Below is a small trained network, with its code and all its weights. Each question gives an input and a target symbol and asks what happens when units are switched off, that is, made to give their printed mean instead of their output.

import numpy as np


def w(rows, s, z=0):
    codes = np.array(rows[::2]) - 128.0
    scale = np.full(codes.shape[1], s)
    scale[-1] = z or s
    return codes * scale


def norm(h):
    return h / np.sqrt((h * h).mean(-1, keepdims=True) + 1e-5)


def f(y):
    return y / 2 * (1 + np.tanh(0.7978845608 * (y + 0.044715 * y**3)))


def softmax(a):
    e = np.exp(a - a.max(-1, keepdims=True))
    return e / e.sum(-1, keepdims=True)


def log_softmax(a):
    a = a - a.max(-1, keepdims=True)
    return a - np.log(np.exp(a).sum(-1, keepdims=True))


def net(x, mask):
    ids = ['αβγεζτφω'.index(c) for c in x.split()]
    T = len(ids)
    res = E[ids] + P[:T]
    u = 0
    for l in range(3):
        q, k, v = (norm(res) @ M[l].T for M in (Q, K, V))
        z = softmax(np.where(np.tri(T) > 0, q @ k.T / 2**0.5, -1e9)) @ v
        res = res + np.where(mask[u], z, O[l][:, -1]) @ O[l][:, :-1]
        u += 1
        y = f(norm(res) @ A[l][:, :-1].T + A[l][:, -1])
        res = res + np.where(mask[u : u + 8], y, B[l][:, -1]) @ B[l][:, :-1]
        u += 8
    return log_softmax(norm(res)[-1] @ U[:, :-1].T + U[:, -1])


Q, K, V, O, A, B = {}, {}, {}, {}, {}, {}
E = w([
[137,161,120,98,149,150,106,69,185,120,74],'α',
[203,58,75,80,11,15,66,30,25,128,226],'β',
[121,199,161,122,186,43,116,183,52,109,60],'γ',
[182,60,108,146,185,2,165,174,207,78,76],'ε',
[18,118,124,175,72,78,135,140,177,101,129],'ζ',
[157,127,180,130,216,115,182,118,85,155,155],'τ',
[72,140,96,224,199,116,131,60,93,166,75],'φ',
[185,139,129,197,152,116,63,152,136,100,132],'ω',
],0.0053)
P = w([
[55,116,137,97,186,156,98,192,156,227,104],'0',
[166,103,160,164,115,113,106,88,94,26,82],'1',
[141,141,5,73,200,67,197,170,183,138,164],'2',
[166,120,159,170,109,119,120,80,120,57,109],'3',
[145,142,4,66,178,67,190,178,176,135,160],'4',
[163,100,148,177,121,129,115,86,107,63,96],'5',
[131,126,22,69,181,72,179,195,188,140,168],'6',
[154,105,146,185,127,120,127,96,99,86,95],'7',
],0.0044)
Q[0] = w([
[84,167,21,83,120,151,126,250,182,213,190],'L0H0',
[95,81,174,129,88,245,95,129,112,239,141],'L0H0',
],0.013)
K[0] = w([
[143,39,180,98,97,61,8,221,70,184,187],'L0H0',
[229,135,66,180,89,99,95,158,80,52,184],'L0H0',
],0.012)
V[0] = w([
[76,110,154,58,92,94,198,63,116,140,124],'L0H0',
[163,81,98,85,92,78,1,82,67,237,181],'L0H0',
],0.0065)
O[0] = w([
[128,69,84,125,109,169,123,131,66,114,62,5],'L0H0',
[150,83,121,71,186,129,2,73,106,163,114,57],'L0H0',
],0.0038,0.0012)
A[0] = w([
[196,159,212,118,124,160,128,112,48,55,146,6],'L0N0',
[163,144,173,174,60,212,45,181,118,50,88,116],'L0N1',
[144,116,254,68,154,224,189,101,139,152,134,130],'L0N2',
[64,125,177,153,80,200,116,141,136,131,135,67],'L0N3',
[165,169,163,155,107,145,114,121,141,37,32,42],'L0N4',
[126,152,143,63,73,225,87,115,145,162,109,51],'L0N5',
[198,47,217,152,118,175,114,124,152,87,119,88],'L0N6',
[168,156,144,185,133,187,166,93,88,124,178,69],'L0N7',
],0.0084,0.0018)
B[0] = w([
[62,179,59,119,117,135,203,169,99,59,229,183],'L0N0',
[66,246,179,165,171,127,121,61,171,227,175,171],'L0N1',
[141,154,255,79,127,228,173,125,174,116,101,133],'L0N2',
[134,118,142,119,76,156,84,177,162,129,98,121],'L0N3',
[174,102,244,128,211,61,204,11,112,47,129,253],'L0N4',
[155,82,51,166,175,116,177,97,140,86,198,123],'L0N5',
[172,67,192,186,89,87,188,209,120,90,171,185],'L0N6',
[174,131,55,121,151,218,109,167,100,110,121,158],'L0N7',
],0.0059,0.0053)
Q[1] = w([
[151,112,86,9,157,81,114,193,152,233,57],'L1H0',
[169,40,239,234,109,223,68,72,76,29,163],'L1H0',
],0.015)
K[1] = w([
[92,139,134,205,161,162,162,174,224,128,49],'L1H0',
[211,77,54,130,58,70,131,9,59,61,151],'L1H0',
],0.015)
V[1] = w([
[151,80,92,165,209,209,190,74,254,98,145],'L1H0',
[144,208,194,157,228,96,189,203,108,105,31],'L1H0',
],0.0091)
O[1] = w([
[147,30,51,139,114,173,182,95,120,253,182,131],'L1H0',
[79,63,152,28,159,180,58,160,76,73,208,254],'L1H0',
],0.0039,0.0043)
A[1] = w([
[179,116,61,175,71,195,177,137,148,225,109,57],'L1N0',
[115,116,84,113,85,170,112,210,100,120,176,112],'L1N1',
[107,162,99,157,54,92,192,116,31,136,108,57],'L1N2',
[70,121,244,156,33,78,85,68,155,131,112,60],'L1N3',
[162,155,104,105,62,109,108,112,113,130,176,87],'L1N4',
[155,206,166,162,123,94,107,133,183,201,204,33],'L1N5',
[189,254,104,233,19,101,240,130,161,90,12,6],'L1N6',
[222,67,133,132,126,142,79,108,99,140,46,52],'L1N7',
],0.0093,0.0017)
B[1] = w([
[87,123,116,78,63,86,81,136,134,136,150,133],'L1N0',
[145,152,91,107,140,149,192,125,164,132,102,163],'L1N1',
[117,161,142,111,116,111,126,99,122,117,141,154],'L1N2',
[100,125,84,101,75,167,157,127,115,156,180,157],'L1N3',
[97,139,148,140,153,133,161,151,165,135,110,136],'L1N4',
[164,143,102,151,167,133,128,132,127,161,188,138],'L1N5',
[200,248,149,129,45,68,201,116,119,141,16,252],'L1N6',
[119,106,109,110,166,135,118,88,82,62,135,138],'L1N7',
],0.012)
Q[2] = w([
[145,80,64,90,179,28,104,250,238,135,100],'L2H0',
[93,185,171,151,121,205,178,95,112,147,124],'L2H0',
],0.016)
K[2] = w([
[108,92,152,103,121,175,48,220,120,252,68],'L2H0',
[145,132,185,126,140,140,156,98,119,99,166],'L2H0',
],0.019)
V[2] = w([
[107,73,1,155,164,19,208,119,202,40,164],'L2H0',
[232,132,182,75,85,121,169,73,83,15,232],'L2H0',
],0.0082)
O[2] = w([
[175,161,126,98,81,253,108,244,153,77,127,252],'L2H0',
[103,154,48,99,130,107,55,152,206,215,48,250],'L2H0',
],0.005,0.0038)
A[2] = w([
[186,199,159,161,57,84,179,127,125,165,28,107],'L2N0',
[159,78,58,174,150,196,9,67,70,95,61,78],'L2N1',
[143,124,223,109,131,186,101,93,170,138,119,51],'L2N2',
[150,162,120,232,189,124,70,177,158,191,220,3],'L2N3',
[100,90,128,146,38,144,105,133,119,157,164,103],'L2N4',
[79,154,134,116,129,81,68,161,111,82,121,75],'L2N5',
[125,8,186,236,77,101,171,131,85,46,144,102],'L2N6',
[61,105,132,130,16,129,89,127,141,160,164,78],'L2N7',
],0.017,0.0031)
B[2] = w([
[212,186,148,153,38,54,162,116,135,108,35,254],'L2N0',
[171,78,143,171,155,252,33,22,88,83,17,158],'L2N1',
[98,95,39,128,151,55,171,99,130,173,110,132],'L2N2',
[195,148,69,251,191,100,81,179,98,149,183,141],'L2N3',
[123,141,178,115,99,119,81,124,111,218,143,133],'L2N4',
[61,209,173,116,144,115,89,122,91,137,137,141],'L2N5',
[12,58,142,244,25,118,137,120,141,32,174,178],'L2N6',
[183,102,172,97,37,137,85,132,128,210,203,137],'L2N7',
],0.011,0.022)
U = w([
[45,48,146,203,62,107,139,120,140,55,170,131],'α',
[90,72,57,81,205,58,199,56,150,207,115,3],'β',
[156,127,85,53,145,223,190,219,171,94,152,133],'γ',
[211,195,159,148,55,75,171,113,141,127,47,242],'ε',
[145,93,159,83,37,148,69,125,139,253,204,112],'ζ',
[205,141,63,234,192,100,79,184,108,162,194,75],'τ',
[43,211,182,66,183,92,62,141,91,115,148,125],'φ',
[164,66,119,135,167,220,46,41,97,121,53,102],'ω',
],0.0041,0.00045)

Each question gives the input, a string of symbols that net reads in full, and the target symbol t.
The units are the heads (2 rows each of Q, K, V and O) and the neurons (one row each of A and B). Each row of codes is followed by its name. A weight is (code - 128) times the scale printed after its matrix; where a second scale follows, it is the last column's (O, A, B and U).
mask holds one flag per unit, layer by layer, with each layer's heads first. A switched-off unit (its flag False) gives its mean, the last column of its rows in O or B, instead of its output. The means were averaged over made-up inputs and are rounded, as every weight is.
A unit's drop is (log p(t) with every unit on - log p(t) with that unit switched off) / (log p(t) with every unit on - log p(t) with every unit switched off).
The circuit of an input: a set's keep is (log p(t) with only the set's units on - log p(t) with every unit switched off) / (log p(t) with every unit on - log p(t) with every unit switched off). Starting from the 12 units with the biggest drops (on a tie, the unit counted first), units are removed one at a time, each time the one whose removal leaves the highest keep (on an exact tie, the one counted first), for as long as the keep stays at least 0.8.
circuit, biggest first: the units of the circuit, biggest drop first
most important unit: the unit with the biggest drop
top k neurons: the k neurons with the biggest drops, biggest first
k most important neurons of layer l: the k neurons of layer l with the biggest drops, biggest first
drop of u: that unit's drop, to one decimal
input β β β, target ω: circuit, biggest first : [L0H0 L1N6 L2N1]
input α γ φ φ φ γ γ γ, target φ: most important unit : L1N6
input α ζ ε α φ β ε, target ζ: top 4 neurons : [L0N5 L0N4 L0N2 L1N0]
input τ φ φ α ε β α, target β: top 2 neurons : [L1N6 L2N0]
input φ ε α, target α: circuit, biggest first : [L2H0 L1N6 L0N4 L2N6]
input α ε φ, target ζ: top 2 neurons : [L1N0 L1N6]
input τ β τ ε ε ε ε, target β: top 3 neurons : [L1N6 L2N0 L2N6]
input β β ε β ω, target ω: circuit, biggest first : [L0H0 L2N1 L1N6]
input ω ε ω φ β, target τ: circuit, biggest first : [L0H0 L1N6 L1N5 L2N3]
input γ α β α ε φ τ, target φ: circuit, biggest first : [L1H0 L1N6 L2N0 L2N5]
input φ φ φ, target α: top 2 neurons : [L1N6 L2N6]
input β ω φ ε ζ, target ω: circuit, biggest first : [L0H0 L2N1 L1N6]
input φ α ζ, target α: top 2 neurons : [L1N6 L2N6]
input ω τ γ τ, target γ: top 3 neurons : [L1N6 L0N0 L2N0]
input γ β α ε φ, target φ: most important unit : L1H0
input ε ε τ ζ ζ, target γ: top 3 neurons : [L1N6 L1N1 L2N0]
input ε φ τ γ ε τ ω, target γ: top 3 neurons : [L1N6 L2N0 L1N1]
input α ε ω, target ζ: top 2 neurons : [L0N5 L1N0]
input γ β γ τ γ, target φ: top 2 neurons : [L1N6 L2N0]
input ε φ β, target γ: most important neuron of layer 0 : [L0N4]
input ω ε γ ε ε γ α, target τ: drop of L0H0 : 1.1
input α φ ε τ, target γ: top 3 neurons : [L1N6 L2N0 L0N0]
input ε β ε ε γ, target γ: drop of L1N5 : 0.0
input β φ γ, target ω: drop of L2N1 : 0.1
input β γ ε, target ω: drop of L0H0 : 1.0
